Here is a tiny trained network, its code and every weight. The questions are about switching its units off for an input and a target symbol, where a switched-off unit gives its printed mean instead of its output.

import numpy as np


def w(rows, s, z=0):
    codes = np.array(rows[::2]) - 128.0
    scale = np.full(codes.shape[1], s)
    scale[-1] = z or s
    return codes * scale


def f(y):
    return y / 2 * (1 + np.tanh(0.7978845608 * (y + 0.044715 * y**3)))


def softmax(a):
    e = np.exp(a - a.max(-1, keepdims=True))
    return e / e.sum(-1, keepdims=True)


def log_softmax(a):
    a = a - a.max(-1, keepdims=True)
    return a - np.log(np.exp(a).sum(-1, keepdims=True))


def net(x, mask):
    ids = ['ΔΠβεζηθσφω'.index(c) for c in x.split()]
    T = len(ids)
    res = E[ids] + P[:T]
    r = res
    for j in range(3):
        rows = slice(2 * j, 2 * j + 2)
        q, k, v = (r @ M[0][rows].T for M in (Q, K, V))
        z = softmax(np.where(np.tri(T) > 0, q @ k.T / 2**0.5, -1e9)) @ v
        o = O[0][rows]
        res = res + np.where(mask[j], z, o[:, -1]) @ o[:, :-1]
    y = f(res @ A[0][:, :-1].T + A[0][:, -1])
    res = res + np.where(mask[3:27], y, B[0][:, -1]) @ B[0][:, :-1]
    return log_softmax(res[-1] @ U[:, :-1].T + U[:, -1])


Q, K, V, O, A, B = {}, {}, {}, {}, {}, {}
E = w([
[129,231,85],'Δ',
[79,110,94],'Π',
[92,235,87],'β',
[165,140,161],'ε',
[167,69,113],'ζ',
[109,90,99],'η',
[175,238,95],'θ',
[134,134,151],'σ',
[135,123,131],'φ',
[249,227,106],'ω',
],0.014)
P = w([
[170,152,4],'0',
[110,88,157],'1',
[60,167,129],'2',
[150,91,89],'3',
[128,104,155],'4',
[69,180,153],'5',
[149,94,84],'6',
[134,114,152],'7',
[55,196,162],'8',
[151,94,80],'9',
[142,120,154],'10',
[54,186,162],'11',
],0.02)
Q[0] = w([
[134,126,8],'H1',
[148,115,110],'H1',
[187,176,64],'H2',
[40,153,110],'H2',
[157,98,119],'H3',
[145,190,137],'H3',
],0.018)
K[0] = w([
[138,131,5],'H1',
[155,96,113],'H1',
[145,84,52],'H2',
[107,152,106],'H2',
[121,81,120],'H3',
[125,167,177],'H3',
],0.019)
V[0] = w([
[6,154,84],'H1',
[130,29,103],'H1',
[144,177,128],'H2',
[153,148,92],'H2',
[114,106,83],'H3',
[128,84,157],'H3',
],0.015)
O[0] = w([
[29,96,3,227],'H1',
[180,72,110,103],'H1',
[160,138,134,158],'H2',
[150,117,104,249],'H2',
[133,143,171,214],'H3',
[111,76,140,4],'H3',
],0.016,0.0046)
A[0] = w([
[51,70,221,231],'N1',
[84,135,67,112],'N2',
[162,93,154,22],'N3',
[116,108,99,79],'N4',
[50,177,200,181],'N5',
[143,69,29,88],'N6',
[105,121,174,149],'N7',
[138,89,90,42],'N8',
[87,107,105,102],'N9',
[195,124,117,173],'N10',
[151,201,98,134],'N11',
[184,72,113,162],'N12',
[92,115,174,125],'N13',
[194,132,150,84],'N14',
[182,144,57,102],'N15',
[127,172,248,106],'N16',
[173,52,163,73],'N17',
[165,60,78,26],'N18',
[131,87,87,67],'N19',
[153,153,146,141],'N20',
[165,201,94,11],'N21',
[78,138,65,111],'N22',
[91,39,136,137],'N23',
[146,110,130,129],'N24',
],0.011)
B[0] = w([
[136,254,221,188],'N1',
[156,109,193,242],'N2',
[93,247,90,133],'N3',
[190,166,156,141],'N4',
[206,57,59,204],'N5',
[38,117,161,202],'N6',
[166,182,150,135],'N7',
[173,145,169,131],'N8',
[179,194,149,176],'N9',
[37,129,96,200],'N10',
[79,94,95,202],'N11',
[98,110,63,194],'N12',
[128,148,176,131],'N13',
[174,171,153,166],'N14',
[122,133,179,185],'N15',
[80,33,69,158],'N16',
[133,159,62,163],'N17',
[211,60,208,150],'N18',
[146,130,185,139],'N19',
[169,110,76,150],'N20',
[141,94,209,157],'N21',
[180,103,186,252],'N22',
[111,205,117,161],'N23',
[97,144,99,138],'N24',
],0.0074,0.014)
U = w([
[45,117,63,109],'Δ',
[81,179,179,86],'Π',
[74,67,110,140],'β',
[255,135,171,5],'ε',
[147,222,124,220],'ζ',
[73,177,143,111],'η',
[63,135,57,108],'θ',
[186,107,202,135],'σ',
[166,161,144,115],'φ',
[188,98,50,184],'ω',
],0.0098,0.0031)

Each question gives the input, a string of symbols that net reads in full, and the target symbol t.
The units are the heads (2 rows each of Q, K, V and O) and the neurons (one row each of A and B). Each row of codes is followed by its name. A weight is (code - 128) times the scale printed after its matrix; where a second scale follows, it is the last column's (O, A, B and U).
mask holds one flag per unit, heads first, then neurons. A switched-off unit (its flag False) gives its mean, the last column of its rows in O or B, instead of its output. The means were averaged over made-up inputs and are rounded, as every weight is.
A unit's drop is (log p(t) with every unit on - log p(t) with that unit switched off) / (log p(t) with every unit on - log p(t) with every unit switched off).
The circuit of an input: a set's keep is (log p(t) with only the set's units on - log p(t) with every unit switched off) / (log p(t) with every unit on - log p(t) with every unit switched off). Starting from the 12 units with the biggest drops (on a tie, the unit counted first), units are removed one at a time, each time the one whose removal leaves the highest keep (on an exact tie, the one counted first), for as long as the keep stays at least 0.8.
circuit, biggest first: the units of the circuit, biggest drop first
most important unit: the unit with the biggest drop
top k neurons: the k neurons with the biggest drops, biggest first
which heads matter: for each layer, one digit per head in row order, 1 if its drop is at least 0.15 and else 0, layers parted by /
drop of u: that unit's drop, to one decimal
input Π Π ζ φ Π φ Δ ζ σ Π, target σ: top neuron -> [N18]
input ζ β ζ θ ζ ζ ω, target ω: top 3 neurons -> [N12, N10, N1]
input η ε ζ Δ Π Δ η ζ η σ, target β: which heads matter -> 100
input ω Δ σ θ, target ε: top 4 neurons -> [N14, N21, N6, N20]
input η β β Δ, target β: which heads matter -> 100
input ζ ω η Π, target ω: circuit, biggest first -> [H1, N1, N12, N2]
input ω ζ Π ω η φ ζ, target ε: which heads matter -> 101
input ω Δ η, target ω: which heads matter -> 101
input ω Π φ η Δ σ Π Π ω σ, target ε: which heads matter -> 101
input φ ω Δ β Π β φ, target Δ: which heads matter -> 000
input ζ ω ζ σ, target ω: which heads matter -> 100
input η φ Π ζ Π β φ ζ ζ ζ ζ, target ζ: which heads matter -> 011
input β ζ ζ β, target Π: which heads matter -> 110
input ω ζ ζ ζ Π Π β, target ω: most important unit -> N16
input ζ η θ Π Π ζ Δ θ η ε, target ω: top 3 neurons -> [N12, N1, N17]
input ζ σ ζ Π ζ β Δ, target ω: top 2 neurons -> [N1, N12]
input ζ Δ ω ω ζ σ φ, target ω: top 3 neurons -> [N12, N1, N17]
input Π ζ η σ σ ζ θ, target σ: top 3 neurons -> [N18, N6, N22]
input η η Π ω, target β: top 2 neurons -> [N6, N18]
input Π ζ ω ζ Δ θ ζ, target σ: top 2 neurons -> [N18, N6]
input β θ ζ ω, target Π: top 2 neurons -> [N6, N5]
input Δ ζ ζ ω ζ ω ζ ζ ω Δ ζ ζ, target ω: most important unit -> N5
input Π ω η, target Π: top 2 neurons -> [N6, N2]
input ζ Π Δ θ η ζ σ η Δ Π, target ω: top 2 neurons -> [N1, N12]
input Π Π η Π, target σ: top 3 neurons -> [N18, N22, N2]
input ζ ε ζ β, target ω: top 2 neurons -> [N1, N12]
input ζ ε ζ ω ζ ω θ, target ω: top 3 neurons -> [N12, N1, N10]
input ζ ζ σ η Π ζ φ Δ, target Δ: most important unit -> N22
input β ε ζ η, target Π: drop of N22 -> 0.1
